Each row has a hidden stage along a path, written after it and counted from one end. A new block has a new path.
[-34,-132,241,-41,-52,-165,-119,30,6,42,-193,-68,-234,-181,175,121,491,-89,-53,237,144,14,-171,-41,363,-139,177,-107,373,-29,417,-6,296,-249,1,14,-23,-331,14,-237,-37]
2
[22,-106,49,187,-194,2,204,105,168,53,-156,-52,4,-318,242,46,313,-9,6,-69,283,330,-285,-36,617,129,-214,-119,313,15,-141,276,252,118,-151,-200,149,64,-71,192,59]
1
[130,237,30,-21,-177,150,-53,260,213,-47,25,-289,227,415,-52,27,-114,-57,116,-167,-43,28,133,-61,33,31,-320,166,178,8,-94,293,-425,134,6,231,166,96,-26,134,-173]
17
[96,-34,-188,111,-20,21,165,219,-223,4,-35,48,94,-138,-81,93,-271,94,15,-61,-123,-161,258,-108,80,-98,-78,-144,-157,-268,-368,187,12,40,-32,-173,80,-109,5,78,-128]
13
[10,177,-28,17,-56,-68,-36,229,-160,-115,-18,-126,124,112,-83,124,-271,218,226,-55,-137,-147,261,-158,80,-101,-40,83,-153,-137,-197,257,-243,-12,-117,52,178,-199,35,-121,-126]
15
[92,93,77,-92,-164,47,-228,154,40,26,-102,-28,-97,171,0,160,185,-87,-111,127,-127,-143,148,-41,-148,-168,-40,-13,289,-95,191,62,-132,-94,133,49,-37,-244,-23,-103,-288]
13
[54,17,178,-117,-178,65,-282,27,77,-42,-73,-78,-156,208,-144,70,133,-28,-96,111,-69,-203,35,17,-223,-114,-126,93,245,-54,180,-104,-73,-131,180,-55,-72,-2,68,-121,-200]
10
[73,13,190,-102,-79,-3,-243,61,-21,101,-45,50,-190,48,34,157,140,50,-195,257,-203,-224,97,14,-182,-130,116,6,162,-85,268,-120,12,-199,65,-157,-144,-278,-79,-104,-262]
11
[-43,-90,264,-39,-130,-50,-197,33,127,-76,-163,-254,-157,122,-104,3,342,-241,23,44,194,3,-107,-12,55,-98,-85,44,420,33,273,-2,64,-117,144,198,0,-30,161,-167,15]
4
[42,111,-180,38,-120,-69,11,235,-225,-61,-35,-73,92,57,-126,113,-299,122,199,-37,-166,-238,274,-195,147,-172,-69,-49,-148,-245,-221,168,-97,-9,-33,-28,164,-250,24,-89,-142]
13
[-38,74,233,-54,-67,-76,-208,24,-94,-70,-8,-21,-103,26,-71,117,-114,361,57,133,-147,-199,76,-27,-97,-33,55,176,-110,-31,15,-34,-74,-163,-108,-237,-11,-112,12,-163,-115]
10
[127,90,-34,159,-205,143,109,205,126,118,0,44,113,-57,119,93,-85,109,-97,-88,-89,137,72,-13,55,139,-259,-9,84,-32,-361,277,-121,228,-134,-269,72,36,-179,346,-162]
13
[99,148,10,39,-366,122,-106,139,206,54,-10,-84,26,191,-17,52,-30,29,-6,-41,-79,7,0,-42,27,62,-344,92,210,-1,-123,95,-141,145,8,-192,82,58,-118,201,-175]
11
[64,73,98,-109,-222,61,-266,82,58,-43,-112,-28,-131,176,-90,123,167,-17,-82,103,-84,-180,69,-28,-151,-151,-125,40,272,-85,154,-13,-99,-107,167,-49,-33,-94,35,-133,-251]
11
[107,68,-141,-19,144,-10,144,289,-229,-101,73,-257,270,202,-195,14,-467,56,221,-124,-145,-288,358,-147,145,-147,-28,18,-277,-256,-204,203,-238,-62,-24,235,169,-63,90,-56,-94]
17
[29,-228,267,173,163,82,178,20,5,56,58,-44,18,-210,-83,-62,-164,92,-167,-68,49,67,23,145,-181,208,-83,63,-97,9,-353,45,64,67,-117,-245,-101,312,35,282,101]
7
[133,245,14,26,-213,148,-27,269,233,6,39,-262,227,373,1,33,-117,-57,99,-165,-62,78,125,-65,54,68,-331,152,188,25,-138,312,-403,190,-41,170,170,69,-88,211,-167]
16
[93,7,-213,105,-41,-3,147,241,-230,1,-31,-4,112,-74,-94,93,-297,61,61,-70,-141,-184,288,-138,109,-126,-82,-134,-155,-276,-336,196,-22,41,-20,-95,106,-159,7,53,-131]
13
[-25,65,243,-57,-60,-71,-216,23,-87,-41,-7,7,-123,16,-37,124,-77,338,15,161,-167,-194,72,-14,-112,-37,82,161,-79,-35,48,-51,-58,-173,-101,-243,-36,-146,-13,-152,-137]
10
[-58,37,174,-24,-38,-92,-139,23,-155,-134,12,-108,-48,53,-201,48,-273,327,165,46,-108,-244,106,-57,-59,-41,-14,183,-214,-77,-109,-45,-62,-133,-87,-179,41,-10,99,-166,-27]
9
[-73,-119,64,62,23,-192,25,100,-204,-86,-49,-264,-25,-22,-213,-32,-179,-40,233,-12,63,-179,84,-127,221,-124,30,-7,-80,-131,-40,-6,141,-119,-15,105,100,-129,176,-169,139]
4
[22,-236,269,180,164,72,182,24,3,61,48,-52,21,-215,-80,-68,-150,67,-160,-69,63,77,17,142,-161,202,-77,54,-84,21,-334,52,77,63,-117,-224,-98,296,40,275,114]
6
[15,-267,35,208,22,-2,355,45,-19,-27,-193,124,-13,-628,253,88,306,162,-73,-56,337,291,-262,10,625,101,-106,-219,138,-97,-297,313,387,26,-183,-360,102,162,18,107,84]
0
[26,-176,12,55,100,-46,82,78,-238,-9,53,-135,0,-30,-286,-53,-369,9,43,-2,-93,-309,196,-32,-61,-86,-17,-23,-225,-215,-192,-114,114,-96,41,-95,-23,37,124,2,42]
8
[55,73,115,-86,-275,94,-260,52,135,-65,-73,-121,-98,258,-156,51,89,-28,-21,33,-38,-148,13,-18,-151,-80,-252,113,262,-35,87,-39,-129,-40,168,-56,-4,62,59,-63,-180]
10
[-85,-43,223,-1,42,-143,-108,25,-173,-124,31,-221,-45,79,-264,-21,-288,183,203,26,-47,-242,113,-52,-62,-51,25,182,-197,-55,-58,-83,-14,-145,-61,-27,32,-6,161,-178,80]
7
[81,-161,52,153,76,108,192,76,-106,21,4,127,37,-284,-56,37,-210,228,-166,-59,-44,-31,102,69,-102,105,-106,-37,-179,-133,-454,111,62,53,-96,-392,-51,209,2,228,-44]
10
[-2,-227,226,220,79,17,221,64,59,56,-48,-68,16,-301,58,-33,58,4,-97,-90,198,237,-97,81,132,190,-85,-23,80,49,-280,187,161,95,-160,-156,-10,184,19,253,144]
4
[-37,75,226,-50,-69,-77,-206,25,-95,-81,-8,-16,-101,30,-78,116,-126,363,65,121,-145,-196,72,-30,-91,-29,46,178,-114,-34,-3,-30,-81,-159,-109,-237,-4,-103,18,-167,-111]
10
[-11,-274,2,203,56,-63,309,94,-116,-43,-170,1,5,-482,82,32,145,31,10,-79,284,159,-119,-44,501,14,-48,-209,64,-133,-272,246,343,-3,-118,-167,102,54,92,54,129]
2
[94,107,178,-93,14,8,-175,183,3,70,-21,-77,-25,182,61,155,85,-27,-110,156,-190,-136,215,-11,-157,-125,120,40,159,-63,234,87,-198,-132,19,130,-54,-315,-65,-90,-256]
15
[11,-243,60,221,5,-14,327,66,3,0,-180,81,-4,-565,241,67,282,119,-66,-63,319,307,-238,6,578,121,-93,-192,151,-64,-284,310,349,46,-192,-303,99,124,5,143,95]
1
[117,133,-13,86,-339,137,-30,160,200,107,6,-46,46,122,39,59,-64,42,-45,-49,-97,49,9,-32,57,101,-327,52,173,-7,-194,128,-115,185,-44,-245,71,47,-163,286,-170]
11
[-25,-143,248,-52,-74,-90,-169,35,63,-15,-185,-179,-208,2,-11,45,435,-254,-51,141,174,-20,-111,-18,136,-153,45,-48,438,-10,377,-37,181,-197,140,165,-42,-173,118,-209,-13]
3
[-39,-74,427,-76,102,-109,-233,-28,-51,49,44,-121,-196,65,-79,37,-14,106,-81,240,-135,-208,56,72,-248,-27,200,171,-2,30,269,-216,27,-245,-42,-79,-168,-143,17,-140,-34]
7
[145,194,-2,96,-150,152,80,279,195,84,61,-178,239,221,67,38,-165,-11,23,-159,-86,123,137,-41,69,124,-285,96,106,17,-250,335,-336,237,-115,51,138,57,-149,324,-148]
16
[2,-245,89,234,43,-10,311,79,-3,7,-153,22,17,-495,159,28,195,61,-59,-92,298,283,-177,16,441,127,-82,-156,116,-38,-310,290,294,66,-179,-223,80,129,32,172,127]
2
[96,127,92,-93,-104,70,-191,188,68,-37,-76,-137,13,276,-52,119,116,-117,-37,33,-87,-108,186,-48,-147,-145,-89,49,265,-70,141,152,-263,-56,129,208,21,-145,31,-95,-253]
15

Each row has a hidden stage along a path, written after it and counted from one end. A new block has a new path.
[56,-38,-34,40,26,-44,162,59,-355,112,125,106,-3,99,86,-144,154,38,-49,-21,101,-188,-116,-150,-75,55,-76,202,-210,51,-223,77,43,54,17,200,-87,-154,-134,93,-127]
19
[19,120,-4,-84,-18,117,-68,11,195,-94,-34,-110,87,-20,-83,10,-61,-30,-44,-66,-58,-93,103,236,22,-82,-57,-74,169,161,137,-50,-9,-32,95,-127,-100,100,17,33,-1]
6
[33,39,78,145,61,77,-106,177,-93,-106,-83,-87,-88,77,34,-75,247,109,-23,1,71,67,90,-197,-120,29,69,-61,-22,45,-89,-22,62,59,123,98,26,88,112,79,-90]
17
[-43,121,114,144,39,-3,-61,28,-104,-47,21,16,79,44,19,-22,171,179,17,66,93,-45,102,-68,-37,-45,-57,38,-35,-122,-235,73,91,140,31,192,200,-172,-52,85,-54]
17
[-100,69,-175,102,-131,40,158,134,-196,-110,-160,-93,-178,90,48,-167,183,128,-61,-55,-208,173,-99,-389,-28,-29,230,-89,-116,45,-173,3,28,14,304,103,-14,136,198,117,-100]
24
[-37,233,-99,84,-54,189,84,67,-90,-73,-218,-189,-137,-16,31,-284,298,49,-217,-75,-17,-17,-44,-323,124,-139,101,-6,-130,90,-73,181,72,174,348,146,-11,245,26,185,15]
23
[107,86,-124,38,10,-26,-64,-126,-44,125,288,100,163,135,-282,-57,-91,105,-84,22,54,-275,-23,295,27,-98,-201,111,118,-54,-108,4,-222,72,-65,69,-201,-199,-182,-6,59]
3
[17,-105,-69,-60,-53,-85,32,0,-106,-20,231,121,131,112,-47,112,-156,57,96,-26,-123,-42,4,295,-169,20,-94,-1,74,61,-99,-197,-112,-113,-77,-49,-143,-145,-1,2,-134]
6
[58,-90,66,19,87,-105,-35,43,-28,199,130,158,60,124,-76,11,-89,-70,105,25,88,-262,-126,-1,-34,205,-3,117,11,124,-149,3,101,-58,-133,46,-123,-250,-65,-144,-106]
11
[30,-49,82,29,28,-53,-89,142,112,-58,-42,25,14,111,-96,101,-170,-9,156,38,-116,12,58,50,-113,173,88,-121,169,125,39,-218,48,-170,-35,-136,-48,-120,163,-148,-103]
9
[-30,102,-40,71,-52,12,166,209,-53,-106,-267,-110,-159,85,-4,-121,68,72,-7,-5,-142,69,4,-400,5,90,185,-55,0,76,40,-31,124,-115,224,-15,29,-49,195,-6,-73]
21
[-92,47,-18,-17,-16,29,63,3,-132,55,92,-5,41,11,114,-51,259,90,-49,-91,106,-121,-56,-79,-16,-81,-34,119,-126,40,-243,216,113,111,108,199,14,5,-72,166,-119]
18
[-24,8,-86,-28,-51,85,-163,14,93,-112,134,-82,53,62,-99,82,63,113,-16,-101,-77,69,84,256,-121,-130,-3,-151,156,89,-48,-89,-146,-4,99,-43,-166,213,117,104,-75]
5
[-27,61,146,-10,42,10,-51,150,234,-70,-199,-58,6,24,-32,49,-99,-54,120,16,-55,-48,91,-64,0,150,104,-87,177,148,119,-69,214,-141,46,-135,72,-103,140,-131,-60]
12
[57,23,-271,-115,-117,75,76,11,-25,-136,187,-30,58,104,-143,-39,-10,129,-108,-127,-121,-35,96,308,-134,-177,-138,-39,223,50,133,-126,-252,-80,136,-90,-268,98,25,114,5]
1
[-70,389,7,204,-46,112,66,35,16,-142,-337,-166,-51,-13,-94,-239,113,148,-133,104,-98,0,83,-342,224,-130,88,-50,-9,-120,-62,123,124,169,288,121,270,-81,24,67,117]
23
[-94,-67,0,-116,-44,-91,28,-40,34,91,183,111,153,43,13,132,-97,-7,128,-63,-44,-147,-81,197,-54,42,-27,51,46,107,-170,15,79,-71,-64,3,-69,-150,-33,-25,-148]
9
[26,110,-230,37,-84,68,-112,-11,88,-127,177,-55,53,153,-296,-20,43,263,-101,-43,-81,16,133,244,-79,-206,-70,-113,309,-97,32,-78,-287,6,130,-29,-170,59,86,63,69]
1
[50,67,160,126,117,9,-222,143,239,4,-145,-38,-25,99,-181,17,-64,-21,93,76,30,-79,62,-98,12,181,132,-104,193,102,40,-71,124,-58,-6,-74,3,-95,139,-190,-12]
11
[-2,25,110,-57,52,60,-35,162,186,-41,-173,-77,-29,9,21,5,-9,-108,60,-49,-2,-86,44,-73,-17,139,96,-51,118,239,127,-28,206,-115,77,-113,-35,34,109,-76,-81]
12
[-97,189,-125,106,-116,81,159,54,-169,-112,-175,-103,-91,18,56,-207,183,121,-113,-20,-144,74,-40,-302,60,-119,116,-33,-128,-6,-166,79,61,112,298,146,87,79,60,156,-26]
24
[4,-113,92,-39,6,10,46,207,-103,-162,-50,-2,-24,39,189,50,55,-8,109,-46,-56,84,100,-19,-240,120,31,-61,2,169,15,-179,140,-123,44,-53,16,21,124,46,-191]
14
[-74,217,99,39,-27,49,121,151,87,-192,-320,-143,-22,-17,36,-54,21,76,23,36,-99,25,170,-233,59,12,68,-51,88,12,116,-2,223,-68,186,-47,232,-140,112,17,-24]
18
[-49,21,-284,-19,-165,18,-35,-62,-100,-204,365,29,137,140,-150,65,93,360,-53,-75,-132,118,168,409,-236,-304,-166,-98,245,-195,-124,-127,-345,31,102,50,-102,41,42,190,-14]
0
[-37,-103,-205,-150,-135,33,34,-46,-133,-107,334,27,131,59,38,102,49,133,-17,-167,-120,42,35,419,-228,-191,-143,-39,56,75,-115,-119,-220,-29,61,-3,-228,160,8,209,-143]
4
[32,196,96,77,128,112,-117,-12,75,160,-38,-61,25,2,-79,-177,242,-20,-140,-18,274,-329,-45,-148,171,-28,-42,150,-40,72,-114,317,150,203,83,186,-14,-6,-153,43,41]
16
[-35,124,-222,-64,-179,50,67,7,36,-334,120,-52,121,84,-146,48,-63,296,-33,-31,-240,143,291,371,-167,-265,-151,-152,354,-152,145,-224,-242,-80,158,-119,6,-36,96,121,46]
0
[20,126,-154,126,-28,-56,225,-7,-253,231,-23,74,-83,135,-119,-295,66,26,-127,25,5,-271,-286,-402,187,56,70,207,-195,8,-250,208,42,89,126,224,-105,-222,-120,-20,5]
23
[-79,162,-16,-30,-46,109,133,161,78,-112,-286,-195,-112,-16,62,-111,163,21,-62,-88,-64,3,38,-308,73,-7,139,-34,18,146,100,107,189,-62,281,-24,36,102,146,77,-59]
19
[-54,60,-329,-124,-172,-60,151,-163,-82,0,400,130,208,126,-198,8,-47,262,-67,-79,-95,-167,17,403,-66,-261,-234,101,217,-162,-102,32,-264,-10,34,58,-157,-202,-137,105,29]
0
[21,70,53,-58,81,-54,112,57,124,258,-95,46,5,61,-105,-103,-72,-148,17,-16,118,-419,-172,-221,187,208,45,201,36,188,27,210,245,-102,-9,2,-103,-278,-87,-178,-25]
15
[36,87,-97,52,-30,23,-139,22,146,-64,69,-52,46,132,-281,37,-83,141,-11,1,-103,-6,92,172,-29,-58,4,-122,262,-2,35,-122,-172,-61,60,-80,-142,-20,113,-44,22]
4
[-50,250,139,2,60,73,-160,-51,380,51,-127,-84,128,-38,-182,11,-80,-44,6,30,58,-246,69,84,217,-20,3,-14,204,70,36,151,172,54,47,-43,89,-110,-47,-102,75]
9
[-60,38,-166,-70,-134,42,-22,-49,0,-188,219,-28,146,53,-68,101,2,213,-15,-87,-155,87,156,399,-155,-235,-130,-104,180,-38,-50,-132,-203,-9,92,-35,-76,68,44,166,-55]
3
[-101,62,28,20,-13,6,9,139,94,-33,-133,-90,-65,56,3,7,136,86,46,-54,-15,7,4,-248,-5,59,160,-45,62,80,-58,95,169,-68,147,26,39,-14,168,3,-110]
17
[-62,57,99,-54,27,89,-120,107,252,-58,-130,-108,3,-13,12,50,47,-55,54,-69,0,-36,63,1,-3,51,107,-98,144,194,54,26,184,-50,105,-78,-8,117,130,-25,-80]
11
[-27,-13,-2,65,-25,-87,167,135,-216,-33,-28,56,-31,106,59,-35,51,110,67,22,-67,-4,-15,-216,-98,98,41,50,-66,-1,-134,-49,93,-76,55,88,57,-223,56,20,-142]
19
[-63,-147,-241,-149,-172,-107,140,-37,-160,-69,361,124,149,132,-23,155,-117,175,81,-109,-215,37,-5,381,-241,-99,-112,-16,105,6,-137,-192,-217,-154,-14,-34,-200,-89,41,99,-172]
3
[18,4,48,52,29,-41,95,110,-170,17,-2,50,1,79,54,-64,76,48,26,13,42,-107,-10,-157,-67,88,-13,97,-66,36,-115,9,111,-16,22,97,23,-182,-21,18,-107]
17
[-24,265,48,52,68,104,-12,-18,103,138,-119,-101,11,-12,-90,-188,211,10,-146,-19,200,-315,-48,-230,243,-60,-9,149,-23,46,-81,353,180,167,152,162,33,-56,-126,45,51]
18
[-6,297,-37,165,8,144,9,69,17,-4,-261,-177,-127,26,-114,-277,234,67,-193,7,33,-97,-35,-401,212,-74,123,5,-47,28,-59,214,97,163,290,142,32,81,23,66,75]
22
[-124,87,-292,-122,-192,85,-6,-59,97,-206,221,-93,107,65,-126,77,93,282,-74,-162,-171,108,147,365,-120,-328,-78,-135,289,-64,-7,-26,-243,-18,208,-38,-121,175,107,199,-12]
1
[35,156,121,100,141,17,-112,-57,37,235,58,55,95,42,-121,-125,130,-9,-63,46,280,-396,-78,-84,167,29,-82,200,-33,3,-203,291,143,188,-38,210,20,-210,-219,-37,34]
15
[-22,74,-297,-187,-111,-3,124,-117,133,158,214,11,102,97,-256,-34,-89,42,-102,-155,-52,-305,-138,221,119,-121,-80,114,204,101,32,148,-147,-94,88,-46,-335,-55,-72,0,20]
2

Each row has a hidden stage along a path, written after it and counted from one end. A new block has a new path.
[-138,-10,312,-138,110,495,-68,-70,-15,142,53,-112,56,-54,-235,-141,187,69,135,-377,338,-256,-179,139,-158,-178,445,-30,113,144,-19,-17,-230,128,241,225,206,-268,-169,23,148]
16
[110,471,-281,-1,-96,-401,-114,90,122,232,141,-279,-76,343,347,9,-682,-61,-400,-37,-95,169,80,-361,247,-172,-373,-184,70,-34,-72,-43,298,37,-165,-28,-243,-337,32,-179,5]
10
[-37,-124,38,172,61,294,36,-59,-108,-6,128,-142,105,-225,136,-230,-187,132,67,-367,144,-51,-149,126,-121,-152,67,-152,-89,373,-74,-52,-136,0,332,-24,-219,-40,-54,-71,88]
16
[-75,253,-203,-169,-175,325,-119,174,-86,529,293,-182,-188,-53,-247,-179,-255,53,-378,210,-115,-218,-245,296,-193,-256,-38,-33,-45,272,213,-93,100,223,380,418,-121,-337,-173,-246,-13]
7
[-22,92,-168,-72,73,427,-406,4,-71,216,151,-36,12,171,-185,-146,387,211,126,-204,116,-184,-136,345,77,-193,258,58,61,-80,49,37,-61,201,217,302,150,-311,-262,116,64]
12
[29,-57,176,258,153,-58,-362,204,216,-251,-216,211,291,-65,-60,-117,60,-18,93,-224,223,73,-543,-1,159,-206,648,-227,-206,331,133,326,-484,-56,100,132,-448,-54,199,-284,-197]
19
[-180,-206,-112,-93,-199,304,286,168,-199,-46,-372,55,38,-451,75,-233,151,132,-42,194,-19,64,151,178,-566,146,-262,22,-291,163,-44,102,-270,68,-30,60,165,641,265,-35,-32]
2
[138,255,-204,118,177,-42,-199,-272,108,15,156,9,1,298,-20,-156,-245,89,-56,-123,246,-147,-26,-82,281,-84,32,-61,-3,-153,61,-60,256,17,-133,-65,0,-189,-137,-39,39]
12
[-53,69,4,-124,-100,-213,372,22,87,-204,-504,8,117,-1,331,-58,-245,1,-87,91,110,250,365,-410,-270,215,-399,-41,-110,-121,-273,95,-72,-87,-523,-242,264,641,410,-60,9]
3
[138,50,89,296,54,-592,-178,107,387,-425,-444,44,436,393,391,39,-368,-18,137,-140,82,430,-210,-491,326,-83,100,-207,-99,30,-278,318,-299,-214,-410,-262,-351,296,408,-232,-108]
19
[-97,207,-185,-387,-249,257,-14,173,-30,371,-36,-303,40,391,114,-21,-39,206,-19,111,-208,99,183,53,-214,-107,-394,140,197,-107,-370,-36,28,163,8,201,373,125,-34,23,167]
6
[105,191,275,81,227,-330,-265,-115,410,-297,-319,127,225,414,-24,13,-116,-93,142,-225,420,61,-176,-428,334,-90,455,-108,63,-198,-78,215,-163,-76,-446,-111,44,-8,185,-139,-2]
19
[-15,234,-293,-150,-119,136,-337,375,-23,324,106,-280,93,261,310,-67,31,204,-10,-297,-249,207,62,70,-2,-286,-149,-46,186,116,-302,31,-63,189,259,260,-62,-211,-35,-24,28]
11
[4,499,-65,-177,-109,-136,-65,-68,58,432,205,-232,-338,182,-206,-5,-535,-191,-547,223,123,-235,-75,-177,98,-163,-112,-80,49,-134,303,-104,352,177,-151,210,9,-595,-157,-170,80]
8
[-144,275,-191,-275,-292,214,-327,508,-172,588,179,-401,-193,-9,82,-1,20,-1,-324,-84,-287,59,-83,186,-141,-353,-101,-58,129,179,35,46,-86,357,364,532,-126,-595,-126,-57,51]
9
[-82,216,-421,-255,-257,424,-434,424,-175,615,295,-325,-155,112,-16,-131,140,206,-145,16,-362,-16,-70,450,-170,-371,-169,79,135,152,-67,-34,32,392,499,542,-11,-347,-217,-48,81]
9
[-12,549,0,-250,-97,-183,-176,63,86,450,145,-284,-397,114,-115,11,-415,-253,-507,7,136,-176,69,-270,39,-230,-22,-83,175,-176,219,-80,314,304,-167,270,84,-662,-91,-147,127]
9
[-108,88,-154,-64,-289,43,211,125,-158,221,-9,-221,104,145,183,50,-372,63,-338,281,-198,131,-216,15,-18,3,-431,-101,-199,150,13,89,-113,-120,3,64,-209,-101,-36,-66,-51]
6
[12,150,335,5,253,-1,-280,0,248,-117,-115,75,36,3,-121,-114,29,-102,100,-454,467,-106,-143,-214,79,-207,626,-134,120,50,16,103,-184,114,-73,89,38,-206,93,-154,59]
18
[-189,-54,239,-118,-68,370,114,67,-138,182,-12,-293,207,-3,117,-12,65,123,61,-378,76,-5,-125,46,-159,-126,82,-111,50,201,-180,30,-337,11,234,139,49,-273,-125,110,109]
14
[-198,-179,-62,-171,-193,345,284,88,-161,-48,-406,95,280,18,-10,-37,286,222,39,318,-23,92,-83,182,-276,218,-208,74,-283,-15,-76,226,-405,-127,-157,70,260,505,112,90,-93]
3
[-234,-143,75,-168,-197,334,453,30,-153,17,-375,115,162,-243,-169,-89,88,97,-177,424,75,-65,-149,144,-411,235,-131,-5,-380,116,144,161,-354,-117,-127,102,178,407,137,-37,-145]
2
[-4,139,315,17,141,-88,178,-329,88,-65,-55,-233,-76,-16,118,-88,-374,-117,-21,-425,465,-129,221,-412,-33,-36,44,-133,132,-109,-118,-127,122,48,-258,-216,205,-168,13,32,267]
15
[-36,156,-11,-76,-136,-202,341,27,71,-38,-254,-82,140,112,279,-4,-500,-13,-253,141,25,197,83,-356,-95,114,-374,-133,-130,49,-156,63,-44,-161,-320,-157,-10,271,250,-152,-54]
5
[91,16,77,268,238,-53,-207,-161,145,-251,-18,136,136,59,-16,-144,-155,-3,65,-258,368,-53,-301,-80,259,-104,363,-165,-122,106,108,123,-123,-83,-64,-101,-236,-91,18,-136,-15]
18
[-133,172,252,-298,-75,-125,464,-13,173,-84,-534,49,94,-1,50,-21,-224,-80,-176,144,256,68,274,-472,-352,221,-155,-40,-58,-139,-155,80,-126,-79,-563,-108,429,478,382,-120,-21]
3
[51,270,-66,-139,158,157,-293,-205,120,118,56,-82,-25,398,-96,-116,134,127,146,-265,285,-174,160,-40,133,-123,148,84,231,-347,-126,-69,179,187,-158,78,420,-182,-169,130,178]
12
[-81,494,-83,-357,-281,-110,-95,321,32,558,106,-459,-171,300,164,96,-418,-93,-437,0,-208,104,81,-222,-44,-266,-301,-89,241,-13,-114,-45,127,229,-1,310,8,-534,-41,-122,90]
9
[-87,-195,-219,24,-67,297,25,40,-176,-141,-261,156,62,-224,18,-210,290,178,77,147,70,21,17,264,-248,122,-125,62,-283,12,29,155,-209,40,-60,34,132,494,116,49,-17]
4
[-11,-194,-265,279,-29,210,-79,-27,-254,-61,84,-169,177,-43,359,-134,10,242,116,-276,-55,129,-88,217,91,-75,-220,-108,-179,161,-109,57,-150,-50,216,-81,-266,-33,-133,158,66]
13
[201,167,101,270,257,-427,-244,-150,452,-402,-258,200,277,368,68,-101,-357,-31,122,-159,358,109,-219,-400,367,-86,337,-158,-58,-43,-75,175,-69,-154,-383,-232,-195,187,257,-282,-75]
19
[-158,83,183,-344,63,433,-3,140,84,100,-274,191,-80,-343,-373,-286,350,31,18,-53,317,-243,107,111,-548,-38,404,71,16,83,42,40,-192,281,19,325,475,323,201,-162,-8]
4
[110,23,-98,98,127,22,-28,-397,57,-165,6,-182,83,382,279,-151,-207,189,304,-308,250,22,294,-163,130,-15,-265,69,152,-270,-405,-127,235,1,-236,-335,302,250,-61,159,340]
16
[-10,265,-267,-72,-87,73,-441,201,-118,348,188,-204,-296,-15,-15,-76,42,-39,-247,-101,-18,-78,-19,144,59,-267,4,-28,61,-69,194,19,124,345,115,341,-77,-544,-161,-1,92]
10
[-94,100,77,-275,45,380,303,-126,143,72,-233,253,-55,-304,-447,-389,-33,99,-94,286,329,-350,134,76,-608,112,122,87,-144,82,80,-101,47,141,-94,130,493,646,234,-283,-51]
2
[176,-151,-338,375,20,-190,-361,111,186,-394,-239,74,558,512,452,-93,-63,338,402,-84,-176,462,-265,16,356,-103,-109,-62,-165,109,-423,283,-295,-220,-50,-222,-381,538,207,-105,-90]
19
[43,348,182,-97,152,-112,82,-184,261,79,12,-161,68,253,87,-102,-447,-8,-75,-364,320,-76,138,-421,34,-108,82,-140,202,-41,-201,-129,153,11,-174,-99,160,-159,49,-120,93]
13
[-6,45,-290,-74,-208,-70,128,-5,-80,-29,-223,-185,107,314,403,-2,-178,166,5,136,-128,273,275,-136,-36,101,-629,73,-32,-214,-354,53,43,-41,-333,-178,199,411,110,107,140]
5
[43,42,-576,103,-103,256,-401,223,-177,217,236,-147,143,242,259,-145,80,350,44,-89,-317,153,-144,401,157,-233,-254,-7,-72,153,-134,55,-24,89,380,187,-266,-109,-178,33,-31]
11
[9,96,-436,-64,-263,83,80,22,-106,194,41,-248,127,417,298,-43,-341,261,-102,286,-303,193,41,82,0,-7,-680,61,-72,-25,-282,-20,119,-58,-24,-42,13,245,-51,-5,72]
6
[-61,250,162,-375,61,192,361,-163,292,56,-332,200,-40,-100,-365,-324,-178,48,-86,233,379,-276,328,-201,-576,129,53,107,15,-76,-98,-143,148,127,-336,30,663,706,321,-286,5]
2
[12,294,-310,-104,-293,-187,125,-42,-66,270,69,-369,-37,472,275,93,-596,39,-351,316,-207,143,60,-179,141,-14,-702,-16,-16,-169,-117,-37,255,-42,-241,-60,-18,-138,-92,-5,123]
7
